(in the rows, 128 means zero)
Each row of numbers stands for one element and depends on some of the facts below. Use the named rows to name the rest.

There are 2 kinds of fact about the elements: ζ, ξ.
ζ: belongs to class; ξ: uses
j100 | ζ 589
j105 | ζ 546
j115 | ζ 784 | ξ j521
j139 | ζ 784 | ξ j521
j154 | ζ 730 | ξ j361
j172 | ζ 730 | ξ j521
j175 | ζ 784 | ξ j203
j193 | ζ 730 | ξ j835
j203 | ζ 730 | ξ j193
j216 | ζ 546 | ξ j521 j898 j648 j361
j23 | ζ 784 | ξ j262
j239 | ζ 730 | ξ j648
j245 | ζ 730 | ξ j718
j250 | ζ 784 | ξ j361
j260 | ζ 730 | ξ j835 j913
j262 | ζ 730
j283 | ζ 784 | ξ j762
j3 | ζ 784 | ξ j721
j300 | ζ 589 | ξ j898 j356
j305 | ζ 589 | ξ j361
j321 | ζ 784 | ξ j520 j501
j334 | ζ 546 | ξ j520
j356 | ζ 589 | ξ j521 j526 j305
j361 | ζ 784
j402 | ζ 730 | ξ j544
j407 | ζ 546 | ξ j828
j409 | ζ 546 | ξ j449
j414 | ζ 730 | ξ j798
j421 | ζ 730 | ξ j768
j426 | ζ 730 | ξ j105
j429 | ζ 546
j442 | ζ 546 | ξ j470 j305
j447 | ζ 784 | ξ j520
j449 | ζ 784 | ξ j798
j457 | ζ 730 | ξ j216
j458 | ζ 589 | ξ j854 j900
j47 | ζ 546 | ξ j521 j981
j470 | ζ 784 | ξ j762
j50 | ζ 784
j501 | ζ 730 | ξ j521
j509 | ζ 546 | ξ j50 j470
j520 | ζ 589 | ξ j361
j521 | ζ 589 | ξ j361
j526 | ζ 784 | ξ j361
j533 | ζ 546
j535 | ζ 546 | ξ j305
j537 | ζ 546 | ξ j356 j981
j544 | ζ 784 | ξ j356
j549 | ζ 589 | ξ j736 j648
j569 | ζ 784
j570 | ζ 589 | ξ j999
j582 | ζ 546 | ξ j900
j590 | ζ 589 | ξ j603 j533
j6 | ζ 546 | ξ j856
j60 | ζ 784 | ξ j250 j262 j115
j603 | ζ 730
j606 | ζ 784 | ξ j535 j470
j613 | ζ 730 | ξ j999
j628 | ζ 546 | ξ j470 j898
j63 | ζ 546
j630 | ζ 730 | ξ j521 j429
j648 | ζ 730 | ξ j762
j653 | ζ 589 | ξ j544
j682 | ζ 589 | ξ j63
j718 | ζ 784
j72 | ζ 546 | ξ j520 j721 j216 j974
j721 | ζ 784 | ξ j250 j305
j736 | ζ 730 | ξ j762
j758 | ζ 546 | ξ j521 j898
j762 | ζ 730 | ξ j521
j768 | ζ 730
j77 | ζ 730 | ξ j521 j23
j782 | ζ 784 | ξ j718 j442
j798 | ζ 546 | ξ j520 j648 j283
j800 | ζ 730 | ξ j283
j809 | ζ 784 | ξ j250
j812 | ζ 730 | ξ j782
j818 | ζ 784 | ξ j321 j526 j334
j828 | ζ 730
j831 | ζ 730
j835 | ζ 730
j850 | ζ 784 | ξ j898
j854 | ζ 589
j856 | ζ 730 | ξ j283
j87 | ζ 589 | ξ j193 j361
j88 | ζ 784 | ξ j521 j442 j988
j898 | ζ 730 | ξ j526 j361
j900 | ζ 730
j901 | ζ 546 | ξ j447
j913 | ζ 589
j93 | ζ 546
j958 | ζ 546 | ξ j718
j97 | ζ 784 | ξ j361
j971 | ζ 730 | ξ j154
j974 | ζ 730
j981 | ζ 546 | ξ j361
j988 | ζ 589
j991 | ζ 730 | ξ j526
j999 | ζ 730

Some elements and their rows:
j854: [ 99 134 168 145 133  97 166 129  89 130 127 140 125 121 124 119 158 146
 140 147 163 138 119  83 177 104  70 184]
j835: [ 99 134 148 130 145  66 135 151  99 149 130 140 127 116 116 135 162 146
 160 169 140 152 111  84 139  86  80 191]
j958: [120 134 147 107 133  66 134 130  89 133 163 157 131 113 133 105 165 145
 141 168 138 153 112  81 138  81  94 186]
j603: [101 133 168 171 159  63 134 190  89 134 126 133 126 133 113 214 202 163
 157 168 193 134 119  80 142  98 105 216]
j216: [121 155 148 110 131  68 152 127  90 144 131 139 128 112 116  96 158 147
 142 146 140 134 128  93 140  99 126 189]
j818: [131 162 148 108 132  67 138 127 106 138 154 141 135 112 116  95 147 155
 142 144 139 133 113  97 150 100 105 179]
j537: [128 134 152 107 133 102 152 127  89 127 138 151 127 119 147  97 159 145
 140 154 146 134 117  82 152 106  76 178]
j850: [122 139 148 109 149  66 134 131 100 133 172 167 142 113 125 106 148 146
 144 156 138 145 107  82 145  81  74 180]
j203: [108 153 148 118 131  68 147 129 109 147 130 138 128 113 116  96 158 147
 156 145 148 134 113 115 140 109 110 185]
j653: [100 135 149 113 133  65 134 130  93 133 174 160 142 113 137  99 166 144
 141 149 138 156 106  82 140  80  75 182]
j582: [125 157 149 109 131  67 144 127  90 137 136 139 128 111 116  96 160 146
 141 145 140 134 126  94 139 102 127 187]
j828: [ 97 135 147 214 162  80 133 124 108 213 117 205 126 113 111  96 150 153
 135 168 139 179 133 203 166 136 160 174]
j175: [128 135 160 108 138 100 148 127  98 128 140 159 127 121 135  98 148 147
 141 147 150 133 109  83 173 106  70 178]
j115: [122 135 161 112 139 101 154 128  95 129 130 153 126 122 129 103 147 149
 142 147 154 134 114  83 177 104  70 178]
j856: [111 154 148 113 132  68 143 129 111 142 130 139 128 113 116  94 159 147
 157 145 147 133 111 115 139 109 110 183]
j900: [100 134 148 133 149  66 135 150  96 150 129 140 128 116 116 138 164 146
 157 169 140 153 112  84 139  88  82 190]
j402: [120 157 148 108 132  67 135 128 116 134 148 140 130 112 117  94 160 146
 156 144 142 134 107 117 138 111 109 179]
j682: [ 98 135 149 128 128 122 222 172  81 201 170 233 125 142 115  91 144 146
 164 143 137 126 109 130 134  79 102 207]

Name these rows:
No name comes twice in this set of rows, the named rows included.
[107 132 167 167 149  64 135 176  87 133 126 133 126 123 113 218 202 164
 142 174 183 133 136  78 146  88 121 222] | j533

The same elements again, as new rows of numbers:
Known rows:
j421: [119 126 129 155 157 129 145 123 141 128 113 129 123 143 152 149 143 122
 129 106 123 109 142 140 130 129 127 107 116 122 115 125 122 158 174 141]
j520: [ 79 191 155  86  57 159  83 106  44 168 101 158  81 112 151 105 175  87
 181  80 116 150 182 147 138 128 121  90 103 100 118  84  54  97 102 100]
j6: [126 123 146 171 151 130 140 160 144 115 117 126 114 132 107 122 119 121
 148  89 114 128 138 141 142 150 125 140 132 164 108 126 102 123 127 156]
j50: [123 144 129 129 133 128 153 135 148 114 141 135 125 188 111 175 127 106
 186 130 126 168 130 143 125 135 112 131 105 117 117 148 112 127 219 148]
j630: [173 133 111 119 152 127 158 165 147 114  95 133 146 118 150 152 144 108
 108 114 143 115 152 162 150 123 142 103 154 134  91 107 141 146 148 103]
j590: [124 128 141 150 139 130 136 140 103 129 118 134  80 144 113 146 129 111
 172 127 128 139 138 145 122 121 148 114  90 147 104 131 118 129 172 130]
j442: [136  91 131 173 112  75 167 125  69 147 126 166 109 139 107 126  85 107
 108 114  98 110  88 161 110 175  97  97 130  53  70 110 100 131 117 163]
j809: [150 116 129 141 107 118 128 141 132 120 129 143 132 146  96 126 140 102
 176 118 124 159 127 123 135 139 114 165 100  86 111 141 104 137 162 153]
j63: [117 141 157 153 159 130 166 143 143 110 124 126 110 162 113 159 116 119
 188  86 108 136 138 150 123 150 115  98 125 156 111 114 110 109 207 148]
j736: [ 86 159 136 188 168 141 116  92 121 163 113 132 133 126 152 119 118 157
  92 122 200 154 102 150 117 114  82 108 185 131  76 140 109 149 202 133]
j854: [112 138 144 145 148 130 153 130 121 117 122 130  80 152 118 162 127 109
 201 122 130 149 134 142 118 117 142 103  82 152 114 125 122 122 225 122]
j682: [122 129 141 151 143 127 134 144 106 130 116 136  84 144 118 143 130 110
 164 127 125 138 140 144 122 120 148 115  90 145 107 124 119 132 161 127]
j521: [197 145  96  59  81 134 162 175  75 123  62 138 120  76 126 116 179  32
 151  95 153 166 151 190 152  70 133 136 145 177  70  61 122  91 116  67]
j835: [133 130 133 174 201 118 142 106 125 133 101 136 131 200 136 174 165 123
 159  89 124 106 145 131 109 111 136 134 138 131 134 134 132 138 206 127]
j88: [172 132 101 111 119 108 155 178 135 109 131 147 145 152 103 153 122  81
 134 140 137 148 134 162 143 129 133 146 137 110  90 128 120 130 130 117]
j3: [152 122 132 140 111 116 126 150 129 120 134 148 131 156  97 134 134 110
 169 131 126 146 129 127 135 149 124 152 109  77 108 145 107 142 167 152]
j898: [ 91 151  99  92 122 197 147  55 111 176  95 127  87 165 167 109 195  63
  49 115  92 118 135 227 142 108  67 113  95 198  98 154 120 126 148 190]
j981: [127 141 127 116  87 150 150 109  91 140  80 132 118 111 124  86 170  64
 159  41  93 158 134 169 137 114  72 145 127 174 109  86  77  80 142 157]

Rows to name:
No name comes twice in this set of rows, the named rows included.
[ 90 118  85 158 142  97 165 126 133 125 133 126 118 161 167 155 113 108
  81 125  99 105 130 148 134 110 131 105 112 132 129  96  98 160 108 137] | j245
[117 147 112 118 131 161 136 128 138 137 140 141  99 195 108 146 145  83
 101 160 113 133 134 196 141 135 105 146 106 154 101 185 113 129 148 174] | j850
[133 131 129 145 119 114 135 124 109 141 140 155 124 176 101 145 118 105
 134 147 134 150 107 149 120 150 101 140 119  73  92 159 109 138 165 158] | j606
[106 120 128 185 149 143 116 136 162 123 115 118 131 105 148 111 136 141
 118 109 140 131 138 123 148 118 127 146 124 144 115 112 105 167 128 149] | j800
[158 158 115 138 169 131 139 159 127 139  90 132 166  90 147 132 119 121
  69 128 219 152 120 178 144 102 112 107 228 145  40 113 138 145 158  79] | j762
[118 133 126 148 148 142 138 115 138 133 112 134 122 143 152 141 147 118
 108 113 124 108 145 150 138 127 126 110 125 128 112 122 118 155 155 144] | j457
[149 130 130 141 126 125 132 150 152 110 131 137 131 154 102 147 136 107
 178 129 132 160 136 131 137 138 126 156 110 107 112 144 113 136 170 143] | j23
[ 95 115  56 144 103  62 180 151 116 112 173 141 123 199 124 161  75  74
  78 165  88 128 110 150 127 104 123 140 114 105 124 100  73 138  49 150] | j782
[161 139 130 111 157 148 164 176 128 121 106 141 113 145 110 139 132  80
  98 113 121 107 145 209 148 146 127 117 162 186  73 134 128 108 115 133] | j758
[ 74 156 174 183 126 162  77 192 167 112 134 121 112  79 119  80 104 158
 127  94 131 132 183 113 171 151 148 144 142 179 127 112  56 138  45 143] | j798
[208  93 138 113 120 161 144 159 108 131  96 150  68 101  94 106 158  79
 113 152 118 111 135 194 147 157 151 124  63 132  52 174 173 146 142 169] | j356
[108 118 102 158 145 114 152 125 128 126 123 135 123 153 156 146 126 111
  94 120 112 103 134 141 135 119 132 110 117 116 118 111 109 155 119 139] | j812

Now the same elements, written a new way:
Some rows with their names:
j3: [169 138 143 115 162 155 123 139 114 117 145 134 116 119 101 149 125 137
 143 124 140 123 143 115 125 104 134 139 136 142 122]
j203: [ 51 130 142 139 152 174 137  92  96 143 125  97  87 141 117 122 163 127
 134 137 106 102 130 176 117 128 130 119 147  83 127]
j216: [ 67 123 107 170  81 116 112 130 109  98 165 133 150 108  93 141  99 131
 120 132 136 102 121 155 129 139 118 114 156 103 132]
j603: [113 119  96  87 119 134 139 102 129 166 146 128 120 114 142 154 138 146
 163 136 125 114 140 125 144 138  84 104 127 172 118]
j87: [ 91 171  75 146 131 144 133 117  89 122 142  92 140 133  84 121 139 125
 113 140  98  93 120 151 116  99 132 131 156 139 121]
j958: [144  85 145 152 139 130 149 162  66 156 127 162 118 111 117 127  89 183
 144 150 142  94 119 116 131 142 117 116 157 142 133]
j856: [189 158 230  81  77 135 157 139  96 118 141 118 119 126 177 151 105 156
 139 126 114  81 147 126 123 129 116 150 139 123 120]
j653: [151 183 135 122 133 143 121 129 114 128 140 138 133 119 134 145 117 107
 154 124 105 124 131 123 117 127 108 156 139 122 157]
j736: [113 106 177 128  78 164 149 105 113 108 144  96 133 106 152 181 127 141
 108 123 112  94 130  89 134 186 157  89 132 106  87]
j758: [ 65 108 136 184  94 127 103 123 130 121 160 160 137  99 100 144 101 128
 156 124 140 120 125 162 132 149 120 128 145  85 141]
j105: [123 143  85  88 114 127 138 118 125 166 140 139 126 106 103 150 124 153
 164 149 128 126 135 121 151 119  86  95 132 137 120]
j449: [196 159 218  81 117 135 129 160  94 128 138 148 126 128 142 149 107 151
 135 130 141  93 152 134 113  99 111 160 144 122 131]
j409: [153 146 147 111 108 134 137 145 101 126 137 138 114 115 115 138 102 143
 143 136 129 111 135 128 131 118 117 129 145 106 136]
j718: [119  88 136 120 165 135 138 146  83 194 132 170 139 114 124 145 118 194
 157 157 161  91 131 113 136 135  92 106 142 194 114]
j414: [178 124 181  98 101 128 146 131 107 126 143 128 111 124 165 144 111 139
 135 120 124  97 146 135 120 127 106 143 143 132 136]
j533: [120 141  78  87 115 130 136 117 127 163 140 135 126 106 104 149 126 146
 163 148 130 127 135 119 151 124  88  94 131 139 121]
j537: [132 169 131 117 121 133 124 137 114  99 149 137 118 115 115 143  98 126
 163 127 121 126 130 125 132 128 101 132 144  97 153]
j999: [113 123  99  89 121 133 140 104 125 168 143 125 117 116 144 151 140 150
 164 136 124 115 140 126 142 140  82 104 127 166 121]

Rows to name:
No name comes twice in this set of rows, the named rows included.
[163 153 152 116 155 154 127 141 110 115 147 124 117 124  95 144 124 148
 148 126 135 116 143 119 128  97 134 143 135 146 111] | j809
[ 83 118  90 153 149 143 116 127  98  97 146 144 122 106 114 156 104 113
 135 133 132 133 112 102 130 166 113  92 151 101 155] | j628
[130 112 105 137 141 148 130 131 103 116 140 134 112 104  97 150 110 130
 136 132 124 131 122  98 137 146 133  97 143 116 131] | j509
[ 92 149  68 133 106 119 146 127  81  83 167  80 138 139 102 123 120 146
 115 132 123  73 122 140 129 108 111 121 157 186 104] | j154
[132 114 159 114  98 139 140 118 108 121 144 121 120 120 162 156 120 136
 126 124 119  98 138 123 123 152 119 119 141 124 126] | j239
[207  58  88  99 136 121  96 126 120 133 142 153 107 118 105 159 145  93
  65 115 157 138 162 136 108  85 133 116 149 138 132] | j447
[159 146 156 116 153 156 124 138 114 121 147 131 118 123  97 145 126 148
 150 127 135 113 144 128 128 101 132 146 135 143 115] | j60
[ 76 128  97  95 132 150 141  89 121 174 137 114 107 125 129 144 161 141
 160 142 116 115 139 150 139 137  90 100 129 145 113] | j835
[132 176  79 127 139 134 133 149  87  71 167  84 144 138  57 126 119 154
 120 134 133  87 130 130 130  70 134 134 152 191  94] | j250
[181  67 101 114 136 127  96 122 121 136 144 156 110 116 108 158 141 104
  82 115 159 136 159 140 112  97 131 117 147 136 132] | j321
[ 39 129 139 133 154 176 135  85  94 143 124  95  83 144 113 122 171 125
 136 141 102 104 131 183 120 128 127 113 148  79 123] | j193
[175  91  90 172 184 160 135 150 101  94 143 131  99  98  78 140  92 143
 154 119 128 138 114  67 143 142 162 108 139 156 130] | j442
[ 96  61 158 208  73 130 108 107 158 147 168 145 123  99 117 135 122 142
 158 105 140 107 147 195 133 138 152 157 127 121 112] | j501
[108 103 157 147 137 181 128 115 103  96 146 116 143 100 110 191 125 132
 108 128 133 111 123  57 132 178 173  77 134 112  88] | j470
[206  59  62 100 106 110 111 122 119 129 139 147  96 108 103 150 127  93
  70 117 142 150 153 137 119  95 126  99 151 112 145] | j334

The same elements again, as new rows of numbers:
Some rows with their names:
j913: [130 137 149  85 126 132 179 128 139 112 124 144 111 162 108 141 100 107
 115 104  97 120 144 161 118 126  95  95 106 128 100 103 142 110]
j999: [129 137 102 145 122 122 126 154 107 140 108 137 156 131 102 122 109 130
 118  81 104 150 148 132 101  87 146 105 103 131 119 135 143 115]
j321: [153 178 148 115 157 184  65  54 144 126  91 120 118 111 153 109 145  93
 108 108 139  94 158 123 143 186 135 171 130 128 140 132 132 133]
j613: [125 111 104 150 138 125 127 136 108 140 122 124 159 117 120 130 118 142
 124  93 116 146 147 120 113 103 139 117 105 134 134 133 132 145]
j569: [129 161 137 124  96 138  95 113 127 121  89 141  96 139 123 107 124 121
  86 135 132 147 153 142 116 138 117 151 136 120 119 119 158  82]
j426: [125 116 104 153 143 126 128 144 109 139 125 127 160 115 121 132 114 142
 126  97 116 144 146 121 117 101 138 116 102 134 132 134 126 144]
j653: [108  98 154 106 135 152 158 105 152 104 158 136 110 141 102 159 113 133
 123 135  97 118 141 144 120 146  91 113 121 143 107 113 127 173]
j6: [107 133 121 116 103 110 120 155 125 110 135 136 130 132 145 153 168 137
 141 129 119 102  92 131 154 133 127 111 172 127 118 151 118 127]
j60: [128 138 148 126 109 135 112  88 134 118 118 134 117 112 136  96 130 134
  77 162 142 128 151 120 124 143 115 160 180 118 129 126 138 104]
j798: [121 147 117 135 129 139 132 147 102 112  72 121 148 113 144 159 207 159
 135 112  94  59  75 113 202 175 124 105 160 143 126 150  94 158]
j521: [171 130 197 123 196 103 208 116 168 142 136  91  89 138  91 118  80  92
 178 224 167 112  90 106 119 147 129  74 137 118 144 110  85 108]
j458: [125 119 150  93 137 144 176 119 146 109 136 135 113 145 118 148 106 119
 124 119 116 117 135 147 128 141  98 104 111 137 111 107 124 144]
j356: [ 96  68 181 125 162 142 146 103 181 112 204 140  79 119  79 151  94 113
 132 183 113 124 128 137  92 180 130 105 123 129 112 132 113 201]
j300: [106  92 150 105 139 161 134 122 161 112 173 130  95 149  97 182 112 131
 148 147 108 141 136 154 110 165  93 118  88 151 116 113 123 188]
j305: [149 120 189  93 117 134 238  97 169 139 237  53 109 110 121 103  98 120
 134 164 107  92 117 107 118 107 124 154 149 150 108  97 100 135]
j3: [120 135 143 125 106 148 107  76 134 117 133 133 114 107 140  97 128 133
  75 150 140 120 156 125 124 154 119 168 165 118 130 126 144 122]
j260: [125 108 103 137 148 116 116 118 106 135 126 132 175 130 130 146 107 141
 137 101 120 149 163 122 118  86 120 116 133 129 139 125 132 125]
j239: [127 103  99 155 151 130 129 145 104 141 100 128 167 118 122 132 134 158
 127 107 117 141 133 119 140 109 142 127  90 133 138 123 124 166]

Rows to name:
No name comes twice in this set of rows, the named rows included.
[122 106 110 153 137 141 107 142 116 146 146 108 144 120 107 152 121 147
 147 111 119 158 137 113 111 110 138 130  88 149 138 135 124 165] | j991
[147 177 109 109  69 156 148 162 115 120 105 148  94 146 151 116 122 124
  76 130 192 172 145 143 131 149  89 150  99 134 147 139 167  87] | j718
[140 137 143 131 129 128 107 109 138 120 111 160  88 123 137  96 118 114
  96 177 188 139 142 123 124 171 130 140 147 103 146 137 140 117] | j88
[ 95 107 126 110  86 107 149 131 157 112 239 131 121  92 163  96 149 104
 121 120 115  80 109 132 126 125 170 152 177 112  96 152 126 146] | j535
[164 157 165 127 102 142 122  89 140 145 124  66 110 125 122 109 129 143
 125 187 147 129 112 104 128 120 111 183 152 146 139 107 117  79] | j97
[147 155 155 115 103 101 140 146 139 149 166  60 123 135 131 148 154 137
 192 168 120  96  59 102 147  95 134 135 178 149 122 130  92  80] | j981
[124 146  98 103  89 125 155 193 119 120 161 145 118 143 173 161 153 116
 144 120 169 126  91 136 158 142 118 120 126 136 137 163 137 117] | j958
[129 125 136 118 122 132  87  76 131 119 111 144 127 136 152 126 124 138
 110 154 154 139 161 127 130 129  88 165 174 118 147 120 141 101] | j175
[130 105 145 100 144 141 182 119 137 113 126 134 118 147 124 135 122 134
 133 128 115 114 122 153 150 148  98 119  94 124 116  89 119 171] | j549
[121 143 138 131 108 161 122 102 107 106  69 135 123 108 122 135 156 171
  65 167 138 124 134 104 157 176  92 137 178 145 145 143 122 134] | j449
[125 116 103 153 144 140 143 141  91 132 100 119 175 103 114 149 132 159
 110 102 117 137 135 101 141 121 128 103 118 147 144 147 115 160] | j414
[121 128 140 134 138  87 118 156 145 120 139 154 109 135 137 136 141 102
 170 168 146 105  84 128 142 148 152  87 172 102 130 158 112 115] | j47
[133 108 122 168 188 102 133 143 123 137 105 152 139 109 112 115  98 113
 143 151 161 147 132 105 108 135 169  77 124 104 153 155 115 141] | j172
[127  70  87 160 158 105 132 147  99 143  85 139 164 124 135  86 140 153
 141 113 117 138 116 144 147 103 171 148  55  98 130  82 132 177] | j736

